Here is a tiny trained network, its code and every weight. The questions are about switching its units off for an input and a class, where a switched-off unit gives its printed mean instead of its output.

import numpy as np


def w(rows, s, z=0):
    codes = np.array(rows[::2]) - 128.0
    scale = np.full(codes.shape[1], s)
    scale[-1] = z or s
    return codes * scale


def f(y):
    return y / 2 * (1 + np.tanh(0.7978845608 * (y + 0.044715 * y**3)))


def log_softmax(a):
    a = a - a.max(-1, keepdims=True)
    return a - np.log(np.exp(a).sum(-1, keepdims=True))


def net(x, mask):
    res = np.array(x, float).reshape(1, 6) / 4 @ E
    y = f(res @ A[0][:, :-1].T + A[0][:, -1])
    res = res + np.where(mask, y, B[0][:, -1]) @ B[0][:, :-1]
    return log_softmax(res[-1] @ U[:, :-1].T + U[:, -1])


A, B = {}, {}
E = w([
[125,120,220,71],'x0',
[209,152,148,143],'x1',
[183,73,46,42],'x2',
[137,131,130,128],'x3',
[143,254,111,59],'x4',
[83,115,117,118],'x5',
],0.008)
A[0] = w([
[135,52,126,35,114],'neuron 0',
[106,147,166,156,73],'neuron 1',
[113,51,135,156,83],'neuron 2',
[247,122,90,59,169],'neuron 3',
[131,101,235,70,109],'neuron 4',
[149,35,176,172,72],'neuron 5',
[131,122,206,63,96],'neuron 6',
[177,93,87,89,83],'neuron 7',
[126,172,175,30,89],'neuron 8',
[106,18,111,172,149],'neuron 9',
[106,204,21,188,108],'neuron 10',
[44,113,111,97,255],'neuron 11',
[129,158,150,204,177],'neuron 12',
[26,199,114,82,189],'neuron 13',
[106,119,187,54,112],'neuron 14',
[45,186,178,168,146],'neuron 15',
[71,90,65,82,149],'neuron 16',
[123,6,220,119,114],'neuron 17',
],0.012,0.0089)
B[0] = w([
[75,84,148,84,185],'neuron 0',
[47,105,97,92,138],'neuron 1',
[143,167,76,94,152],'neuron 2',
[153,84,156,61,254],'neuron 3',
[124,48,86,164,185],'neuron 4',
[122,176,68,43,165],'neuron 5',
[132,107,59,176,168],'neuron 6',
[43,136,154,90,162],'neuron 7',
[111,178,75,151,194],'neuron 8',
[165,154,119,89,202],'neuron 9',
[102,95,61,174,201],'neuron 10',
[207,125,161,178,248],'neuron 11',
[145,66,165,1,206],'neuron 12',
[192,143,126,67,250],'neuron 13',
[139,94,72,171,170],'neuron 14',
[115,60,121,13,231],'neuron 15',
[101,126,200,109,184],'neuron 16',
[143,196,117,154,196],'neuron 17',
],0.0094,0.009)
U = w([
[65,87,182,59,50],'0',
[164,245,73,84,66],'1',
[187,107,171,119,233],'2',
[84,68,21,168,238],'3',
[192,144,209,105,175],'4',
[168,121,181,114,226],'5',
[86,153,165,203,32],'6',
[41,161,146,219,1],'7',
],0.012,0.0053)

Each question gives the input, the list of numbers given to net, and the class t.
The units are the neurons (one row each of A and B). Each row of codes is followed by its name. A weight is (code - 128) times the scale printed after its matrix; where a second scale follows, it is the last column's (A, B and U).
mask holds one flag per neuron, in row order. A switched-off neuron (its flag False) gives its mean, the last column of its row in B, instead of its output. The means were averaged over made-up inputs and are rounded, as every weight is.
A unit's drop is (log p(t) with every unit on - log p(t) with that unit switched off) / (log p(t) with every unit on - log p(t) with every unit switched off).
The circuit of an input: a set's keep is (log p(t) with only the set's units on - log p(t) with every unit switched off) / (log p(t) with every unit on - log p(t) with every unit switched off). Starting from the 12 units with the biggest drops (on a tie, the unit counted first), units are removed one at a time, each time the one whose removal leaves the highest keep (on an exact tie, the one counted first), for as long as the keep stays at least 0.8.
units of the circuit, in order: the units of the circuit, biggest drop first
most important unit: the unit with the biggest drop
k most important neurons: the k neurons with the biggest drops, biggest first
drop when u is switched off: that unit's drop, to one decimal
input [-6,-5,4,-8,-7,5], class 5: most important unit	neuron 16
input [8,-4,-5,8,-2,-2], class 3: 2 most important neurons	neuron 4; neuron 6
input [7,5,-1,-7,1,1], class 3: 2 most important neurons	neuron 4; neuron 6
input [5,-6,6,0,-8,-2], class 1: 2 most important neurons	neuron 17; neuron 5
input [-3,6,7,-5,-7,6], class 0: 2 most important neurons	neuron 0; neuron 7
input [-4,1,7,6,3,-4], class 0: units of the circuit, in order	neuron 7; neuron 3
input [-7,2,-1,-4,5,1], class 3: 3 most important neurons	neuron 10; neuron 9; neuron 17
input [-7,-4,4,8,0,7], class 5: 2 most important neurons	neuron 16; neuron 11
input [-7,6,7,-4,-8,0], class 1: 3 most important neurons	neuron 9; neuron 5; neuron 2
input [3,-2,-4,-4,-5,3], class 1: units of the circuit, in order	neuron 17; neuron 5
input [-7,-1,7,-2,5,-5], class 0: units of the circuit, in order	neuron 3; neuron 7
input [3,-8,5,-7,-6,7], class 4: 2 most important neurons	neuron 11; neuron 16
input [-7,5,4,0,3,-3], class 3: 2 most important neurons	neuron 10; neuron 13
input [8,2,-4,8,2,5], class 3: most important neuron	neuron 4
input [8,5,8,2,-6,4], class 0: 4 most important neurons	neuron 0; neuron 3; neuron 7; neuron 10
input [0,-6,-4,-5,0,2], class 4: 2 most important neurons	neuron 11; neuron 13
input [6,1,-8,1,-5,-8], class 0: 2 most important neurons	neuron 12; neuron 15
input [7,-1,4,3,-7,-4], class 1: 4 most important neurons	neuron 17; neuron 5; neuron 9; neuron 2
input [0,3,-6,-5,4,2], class 0: 2 most important neurons	neuron 15; neuron 12
input [5,0,-3,2,8,6], class 1: most important unit	neuron 8
input [0,-5,0,-4,-6,5], class 1: drop when neuron 3 is switched off	0.1
input [3,1,8,8,-2,-1], class 0: drop when neuron 7 is switched off	0.2
input [-5,0,4,0,-6,7], class 2: drop when neuron 17 is switched off	-0.1
input [-3,-7,6,5,3,8], class 2: drop when neuron 16 is switched off	-0.4
